Here is a tiny trained network, its code and every weight. The questions are about switching its units off for an input and a target symbol, where a switched-off unit gives its printed mean instead of its output.

import numpy as np


def w(rows, s, z=0):
    codes = np.array(rows[::2]) - 128.0
    scale = np.full(codes.shape[1], s)
    scale[-1] = z or s
    return codes * scale


def f(y):
    return y / 2 * (1 + np.tanh(0.7978845608 * (y + 0.044715 * y**3)))


def softmax(a):
    e = np.exp(a - a.max(-1, keepdims=True))
    return e / e.sum(-1, keepdims=True)


def log_softmax(a):
    a = a - a.max(-1, keepdims=True)
    return a - np.log(np.exp(a).sum(-1, keepdims=True))


def net(x, mask):
    ids = ['ΔΠΣΦΨαβεηθλμω'.index(c) for c in x.split()]
    T = len(ids)
    res = E[ids] + P[:T]
    u = 0
    for l in range(2):
        r = res
        for j in range(2):
            rows = slice(2 * j, 2 * j + 2)
            q, k, v = (r @ M[l][rows].T for M in (Q, K, V))
            z = softmax(np.where(np.tri(T) > 0, q @ k.T / 2**0.5, -1e9)) @ v
            o = O[l][rows]
            res = res + np.where(mask[u + j], z, o[:, -1]) @ o[:, :-1]
        u += 2
        y = f(res @ A[l][:, :-1].T + A[l][:, -1])
        res = res + np.where(mask[u : u + 4], y, B[l][:, -1]) @ B[l][:, :-1]
        u += 4
    return log_softmax(res[-1] @ U[:, :-1].T + U[:, -1])


Q, K, V, O, A, B = {}, {}, {}, {}, {}, {}
E = w([
[128,64,214,122],'Δ',
[39,102,70,143],'Π',
[184,128,83,83],'Σ',
[78,118,63,45],'Φ',
[79,89,133,138],'Ψ',
[95,98,110,113],'α',
[43,248,243,218],'β',
[241,212,143,198],'ε',
[108,223,64,207],'η',
[176,194,210,82],'θ',
[105,104,149,38],'λ',
[51,163,164,255],'μ',
[90,101,113,123],'ω',
],0.0047)
P = w([
[153,117,138,139],'0',
[127,157,155,124],'1',
[118,188,163,116],'2',
[95,207,169,111],'3',
[87,226,175,107],'4',
[81,240,186,106],'5',
[71,252,190,111],'6',
],0.003)
Q[0] = w([
[169,84,6,143],'L0H1',
[51,248,125,182],'L0H1',
[76,221,197,117],'L0H2',
[137,107,139,132],'L0H2',
],0.012)
K[0] = w([
[110,201,247,145],'L0H1',
[193,25,136,62],'L0H1',
[140,170,133,205],'L0H2',
[133,129,111,129],'L0H2',
],0.014)
V[0] = w([
[135,129,138,130],'L0H1',
[133,142,121,132],'L0H1',
[129,60,91,102],'L0H2',
[136,254,161,164],'L0H2',
],0.0076)
O[0] = w([
[121,118,134,131,132],'L0H1',
[129,133,141,121,129],'L0H1',
[174,38,108,148,49],'L0H2',
[64,255,180,95,250],'L0H2',
],0.0055,0.0018)
A[0] = w([
[126,67,135,80,119],'L0N1',
[90,29,213,83,111],'L0N2',
[172,81,100,121,2],'L0N3',
[146,110,36,8,125],'L0N4',
],0.015,0.0039)
B[0] = w([
[123,110,91,54,67],'L0N1',
[175,209,1,60,124],'L0N2',
[223,31,96,207,12],'L0N3',
[60,63,254,173,149],'L0N4',
],0.0098,0.0011)
Q[1] = w([
[253,13,50,243],'L1H1',
[109,102,172,126],'L1H1',
[91,122,177,133],'L1H2',
[220,32,84,242],'L1H2',
],0.06)
K[1] = w([
[157,16,82,113],'L1H1',
[147,124,179,168],'L1H1',
[140,124,199,153],'L1H2',
[165,1,75,119],'L1H2',
],0.045)
V[1] = w([
[210,199,71,233],'L1H1',
[2,117,33,182],'L1H1',
[128,114,147,158],'L1H2',
[119,73,202,225],'L1H2',
],0.024)
O[1] = w([
[100,241,2,59,120],'L1H1',
[92,18,65,10,2],'L1H1',
[98,142,152,104,113],'L1H2',
[22,168,217,51,82],'L1H2',
],0.014,0.0076)
A[1] = w([
[116,62,134,85,33],'L1N1',
[73,109,139,245,144],'L1N2',
[219,109,223,78,124],'L1N3',
[94,176,129,128,1],'L1N4',
],0.012,0.0073)
B[1] = w([
[127,164,179,251,147],'L1N1',
[158,135,145,78,250],'L1N2',
[132,103,98,77,167],'L1N3',
[97,80,101,186,142],'L1N4',
],0.017,0.021)
U = w([
[16,175,175,104,238],'Δ',
[105,133,160,18,112],'Π',
[110,119,129,107,114],'Σ',
[193,215,183,127,194],'Φ',
[121,93,152,252,49],'Ψ',
[142,82,88,144,168],'α',
[180,62,108,82,72],'β',
[131,146,47,38,123],'ε',
[177,107,64,177,31],'η',
[135,82,187,141,3],'θ',
[135,86,114,136,156],'λ',
[91,205,60,208,31],'μ',
[135,86,112,148,166],'ω',
],0.004,0.0038)

Each question gives the input, a string of symbols that net reads in full, and the target symbol t.
The units are the heads (2 rows each of Q, K, V and O) and the neurons (one row each of A and B). Each row of codes is followed by its name. A weight is (code - 128) times the scale printed after its matrix; where a second scale follows, it is the last column's (O, A, B and U).
mask holds one flag per unit, layer by layer, with each layer's heads first. A switched-off unit (its flag False) gives its mean, the last column of its rows in O or B, instead of its output. The means were averaged over made-up inputs and are rounded, as every weight is.
A unit's drop is (log p(t) with every unit on - log p(t) with that unit switched off) / (log p(t) with every unit on - log p(t) with every unit switched off).
The circuit of an input: a set's keep is (log p(t) with only the set's units on - log p(t) with every unit switched off) / (log p(t) with every unit on - log p(t) with every unit switched off). Starting from all 12 units, units are removed one at a time, each time the one whose removal leaves the highest keep (on an exact tie, the one counted first), for as long as the keep stays at least 0.8.
circuit, biggest first: the units of the circuit, biggest drop first
unit that matters most: the unit with the biggest drop
top k neurons: the k neurons with the biggest drops, biggest first
top k neurons in layer l: the k neurons of layer l with the biggest drops, biggest first
heads that matter: for each layer, one digit per head in row order, 1 if its drop is at least 0.15 and else 0, layers parted by /
drop when u is switched off: that unit's drop, to one decimal
input Φ θ η Ψ, target ε: top 2 neurons : L0N4, L1N1
input ε η Π, target ε: heads that matter : 00 / 10
input Π Π Π, target Ψ: circuit, biggest first : L1N1, L1H1, L1N2
input β θ θ α ε, target Δ: unit that matters most : L1H2
input θ μ θ λ β η, target Δ: circuit, biggest first : L1H2, L0N2
input Π β ε Σ, target Δ: top 2 neurons : L0N2, L1N2
input θ θ θ Δ ε Σ, target μ: heads that matter : 00 / 10
input λ μ ω λ Φ ε, target μ: top 3 neurons : L1N2, L1N4, L0N4
input θ ε λ, target μ: top 2 neurons : L1N2, L1N4
input μ Φ λ Ψ, target Δ: heads that matter : 00 / 01
input Φ Σ η ω, target ε: top 2 neurons : L0N4, L1N1
input θ θ α θ Π ε, target μ: heads that matter : 00 / 10
input λ θ θ β Π, target Δ: top 2 neurons in layer 1 : L1N2, L1N3
input Π Δ Φ, target θ: top 2 neurons : L1N1, L0N4
input λ θ ω β, target Δ: top 3 neurons : L0N2, L1N2, L0N3
input μ μ Π Φ, target Δ: top neuron : L0N2
input Π Φ Δ β θ λ, target Δ: drop when L0N3 is switched off : 0.1
input ω λ θ ω ε ω, target μ: drop when L1N2 is switched off : 0.2
input Φ β θ, target Δ: drop when L1H2 is switched off : 0.7
input η Π η θ ε Σ Δ, target μ: top neuron : L1N2
